Below are the code and all the weights of a small trained network. Each question names an input and a class and asks about switching units off, where a switched-off unit gives its printed mean instead of its output.

import numpy as np


def w(rows, s, z=0):
    codes = np.array(rows[::2]) - 128.0
    scale = np.full(codes.shape[1], s)
    scale[-1] = z or s
    return codes * scale


def norm(h):
    return h / np.sqrt((h * h).mean(-1, keepdims=True) + 1e-5)


def f(y):
    return np.maximum(y, 0)


def log_softmax(a):
    a = a - a.max(-1, keepdims=True)
    return a - np.log(np.exp(a).sum(-1, keepdims=True))


def net(x, mask):
    res = np.array(x, float).reshape(1, 2) / 4 @ E
    u = 0
    for l in range(3):
        y = f(norm(res) @ A[l][:, :-1].T + A[l][:, -1])
        res = res + np.where(mask[u : u + 6], y, B[l][:, -1]) @ B[l][:, :-1]
        u += 6
    return log_softmax(norm(res)[-1] @ U[:, :-1].T + U[:, -1])


A, B = {}, {}
E = w([
[16,207,111,135,4,31,220],'x0',
[110,192,85,160,220,60,72],'x1',
],0.0027)
A[0] = w([
[72,227,88,54,112,171,170,125],'0.n0',
[93,107,228,124,39,118,188,96],'0.n1',
[210,50,63,127,156,124,3,170],'0.n2',
[148,121,93,174,93,57,162,34],'0.n3',
[50,157,139,132,59,74,137,2],'0.n4',
[87,218,105,199,187,46,166,106],'0.n5',
],0.0027,0.0006)
B[0] = w([
[159,161,147,100,114,82,90,189],'0.n0',
[78,84,163,214,141,68,93,222],'0.n1',
[175,167,187,72,140,34,149,252],'0.n2',
[127,114,199,100,114,159,151,168],'0.n3',
[199,102,229,62,150,114,119,214],'0.n4',
[156,191,89,124,253,167,177,230],'0.n5',
],0.0036,0.0028)
A[1] = w([
[104,164,96,148,104,78,167,248],'1.n0',
[138,183,78,116,211,125,100,106],'1.n1',
[131,55,116,175,103,192,130,95],'1.n2',
[137,109,133,226,175,143,37,167],'1.n3',
[136,166,3,146,161,112,104,159],'1.n4',
[156,160,115,66,127,131,86,166],'1.n5',
],0.0054,0.0016)
B[1] = w([
[155,87,132,94,218,162,64,227],'1.n0',
[89,107,99,183,63,185,131,252],'1.n1',
[35,162,3,194,168,62,218,177],'1.n2',
[78,105,168,88,56,84,240,207],'1.n3',
[75,193,139,120,84,173,94,195],'1.n4',
[143,134,94,91,78,151,124,197],'1.n5',
],0.004,0.0037)
A[2] = w([
[93,247,14,152,143,182,96,22],'2.n0',
[146,79,172,111,134,132,71,90],'2.n1',
[253,86,107,84,101,154,99,106],'2.n2',
[51,213,151,132,150,81,152,28],'2.n3',
[95,117,79,158,127,129,162,121],'2.n4',
[22,141,114,118,109,104,173,254],'2.n5',
],0.004,0.00094)
B[2] = w([
[2,175,146,198,137,202,12,239],'2.n0',
[81,102,21,122,52,176,163,190],'2.n1',
[235,83,15,39,85,184,35,239],'2.n2',
[245,180,127,128,145,149,149,239],'2.n3',
[126,154,63,193,173,146,192,163],'2.n4',
[131,108,94,118,191,177,113,251],'2.n5',
],0.0043,0.0032)
U = w([
[254,32,9,26,78,194,40,184],'0',
[48,46,23,235,178,159,238,141],'1',
[51,23,221,100,14,61,169,164],'2',
[28,232,92,214,205,225,8,189],'3',
[139,126,99,190,82,49,66,1],'4',
[219,203,205,45,211,44,176,153],'5',
[142,127,101,191,85,53,75,13],'6',
[148,111,133,193,98,100,71,9],'7',
],0.0075,0.0061)

Each question gives the input, the list of numbers given to net, and the class t.
The units are the neurons (one row each of A and B). Each row of codes is followed by its name. A weight is (code - 128) times the scale printed after its matrix; where a second scale follows, it is the last column's (A, B and U).
mask holds one flag per neuron, layer by layer. A switched-off neuron (its flag False) gives its mean, the last column of its row in B, instead of its output. The means were averaged over made-up inputs and are rounded, as every weight is.
A unit's drop is (log p(t) with every unit on - log p(t) with that unit switched off) / (log p(t) with every unit on - log p(t) with every unit switched off).
The circuit of an input: a set's keep is (log p(t) with only the set's units on - log p(t) with every unit switched off) / (log p(t) with every unit on - log p(t) with every unit switched off). Starting from the 12 units with the biggest drops (on a tie, the unit counted first), units are removed one at a time, each time the one whose removal leaves the highest keep (on an exact tie, the one counted first), for as long as the keep stays at least 0.8.
circuit, biggest first: the units of the circuit, biggest drop first
top k neurons: the k neurons with the biggest drops, biggest first
k most important neurons of layer l: the k neurons of layer l with the biggest drops, biggest first
drop when u is switched off: that unit's drop, to one decimal
input [2,0], class 5: circuit, biggest first -> 2.n2; 2.n0; 0.n4
input [5,2], class 5: top 2 neurons -> 0.n4; 2.n0
input [4,-1], class 5: top 2 neurons -> 2.n2; 2.n0
input [-2,-8], class 1: top neuron -> 1.n2
input [1,-1], class 2: top 2 neurons -> 0.n1; 2.n2
input [-5,5], class 0: top 3 neurons -> 1.n2; 0.n5; 0.n2
input [1,-3], class 1: 2 most important neurons of layer 0 -> 0.n2; 0.n1
input [1,-8], class 1: top 2 neurons -> 1.n2; 0.n2
input [6,3], class 5: top 2 neurons -> 0.n4; 0.n3
input [-8,8], class 0: top 3 neurons -> 1.n2; 0.n2; 0.n5
input [3,0], class 5: top 2 neurons -> 2.n2; 2.n0
input [4,2], class 5: top 2 neurons -> 0.n4; 0.n3
input [3,-5], class 2: 2 most important neurons of layer 2 -> 2.n2; 2.n0
input [-1,-8], class 1: top neuron -> 1.n2
input [1,-5], class 1: top 2 neurons -> 0.n2; 1.n2
input [-1,-6], class 1: drop when 1.n2 is switched off -> 0.4
input [0,-3], class 1: drop when 0.n5 is switched off -> 0.0
input [0,-1], class 1: drop when 0.n2 is switched off -> 0.5
input [4,1], class 5: drop when 2.n0 is switched off -> 0.1
input [-8,7], class 0: top neuron -> 1.n3
